Here is a tiny trained network, its code and every weight. The questions are about switching its units off for an input and a class, where a switched-off unit gives its printed mean instead of its output.

import numpy as np


def w(rows, s, z=0):
    codes = np.array(rows[::2]) - 128.0
    scale = np.full(codes.shape[1], s)
    scale[-1] = z or s
    return codes * scale


def f(y):
    return np.maximum(y, 0)


def log_softmax(a):
    a = a - a.max(-1, keepdims=True)
    return a - np.log(np.exp(a).sum(-1, keepdims=True))


def net(x, mask):
    res = np.array(x, float).reshape(1, 4) / 4 @ E
    y = f(res @ A[0][:, :-1].T + A[0][:, -1])
    res = res + np.where(mask, y, B[0][:, -1]) @ B[0][:, :-1]
    return log_softmax(res[-1] @ U[:, :-1].T + U[:, -1])


A, B = {}, {}
E = w([
[36,146,243,40,183,187],'x0',
[39,23,205,93,35,46],'x1',
[112,147,146,163,140,107],'x2',
[78,23,29,131,255,86],'x3',
],0.0093)
A[0] = w([
[69,42,102,137,43,64,98],'N1',
[104,189,156,118,155,193,147],'N2',
[179,166,60,207,79,100,200],'N3',
[122,63,119,122,37,12,159],'N4',
[62,102,138,102,236,158,173],'N5',
[141,192,161,139,30,162,253],'N6',
[122,232,228,80,106,246,147],'N7',
[135,99,57,169,171,100,179],'N8',
[16,57,249,59,109,101,3],'N9',
],0.012,0.0053)
B[0] = w([
[127,113,160,191,128,35,219],'N1',
[124,118,142,81,165,70,179],'N2',
[185,143,116,74,79,138,214],'N3',
[53,99,160,203,76,130,230],'N4',
[66,129,110,73,217,175,200],'N5',
[202,123,221,147,35,128,230],'N6',
[161,107,164,135,196,7,248],'N7',
[110,129,27,142,134,92,197],'N8',
[231,157,2,99,69,123,251],'N9',
],0.017,0.019)
U = w([
[192,128,120,97,59,155,255],'0',
[75,53,144,165,148,50,126],'1',
[95,103,9,132,107,177,173],'2',
[59,113,137,63,206,208,41],'3',
[102,89,195,181,47,158,27],'4',
],0.011,0.0035)

Each question gives the input, the list of numbers given to net, and the class t.
The units are the neurons (one row each of A and B). Each row of codes is followed by its name. A weight is (code - 128) times the scale printed after its matrix; where a second scale follows, it is the last column's (A, B and U).
mask holds one flag per neuron, in row order. A switched-off neuron (its flag False) gives its mean, the last column of its row in B, instead of its output. The means were averaged over made-up inputs and are rounded, as every weight is.
A unit's drop is (log p(t) with every unit on - log p(t) with that unit switched off) / (log p(t) with every unit on - log p(t) with every unit switched off).
The circuit of an input: a set's keep is (log p(t) with only the set's units on - log p(t) with every unit switched off) / (log p(t) with every unit on - log p(t) with every unit switched off). Starting from all 9 units, units are removed one at a time, each time the one whose removal leaves the highest keep (on an exact tie, the one counted first), for as long as the keep stays at least 0.8.
circuit, biggest first: the units of the circuit, biggest drop first
unit that matters most: the unit with the biggest drop
top k neurons: the k neurons with the biggest drops, biggest first
drop of u: that unit's drop, to one decimal
input [-5,-5,-5,4], class 2: circuit, biggest first => [N8]
input [0,7,-7,-4], class 4: top 3 neurons => [N4, N1, N3]
input [4,-5,3,1], class 3: top 2 neurons => [N1, N5]
input [3,-1,3,-6], class 1: top 2 neurons => [N7, N9]
input [-8,0,0,3], class 2: top 4 neurons => [N7, N8, N6, N3]
input [3,2,4,-1], class 0: top 2 neurons => [N9, N1]
input [6,5,-5,3], class 2: circuit, biggest first => [N9, N6]
input [2,6,-1,6], class 2: top 2 neurons => [N9, N7]
input [-8,0,4,5], class 2: top 4 neurons => [N7, N8, N3, N6]
input [1,6,-2,-1], class 0: top 2 neurons => [N9, N7]
input [-1,1,2,-7], class 4: circuit, biggest first => [N9, N6]
input [5,0,-8,-1], class 1: top 2 neurons => [N7, N3]
input [8,-4,-7,1], class 3: top 4 neurons => [N5, N1, N4, N6]
input [6,-8,-5,-7], class 1: unit that matters most => N7
input [1,-3,0,-3], class 1: top 2 neurons => [N9, N7]
input [-4,-6,-7,3], class 2: top 2 neurons => [N6, N8]
input [8,2,6,-4], class 0: top 2 neurons => [N9, N1]
input [0,7,-6,-7], class 4: top 4 neurons => [N4, N6, N3, N1]
input [0,6,8,-7], class 4: top 3 neurons => [N4, N6, N3]
input [2,-7,-2,7], class 3: circuit, biggest first => [N5]
input [1,0,-4,2], class 3: drop of N7 => 0.1
input [3,7,5,5], class 2: drop of N9 => 1.1
input [6,-7,-5,-1], class 1: drop of N7 => 1.7
input [5,0,8,1], class 3: drop of N1 => 0.2
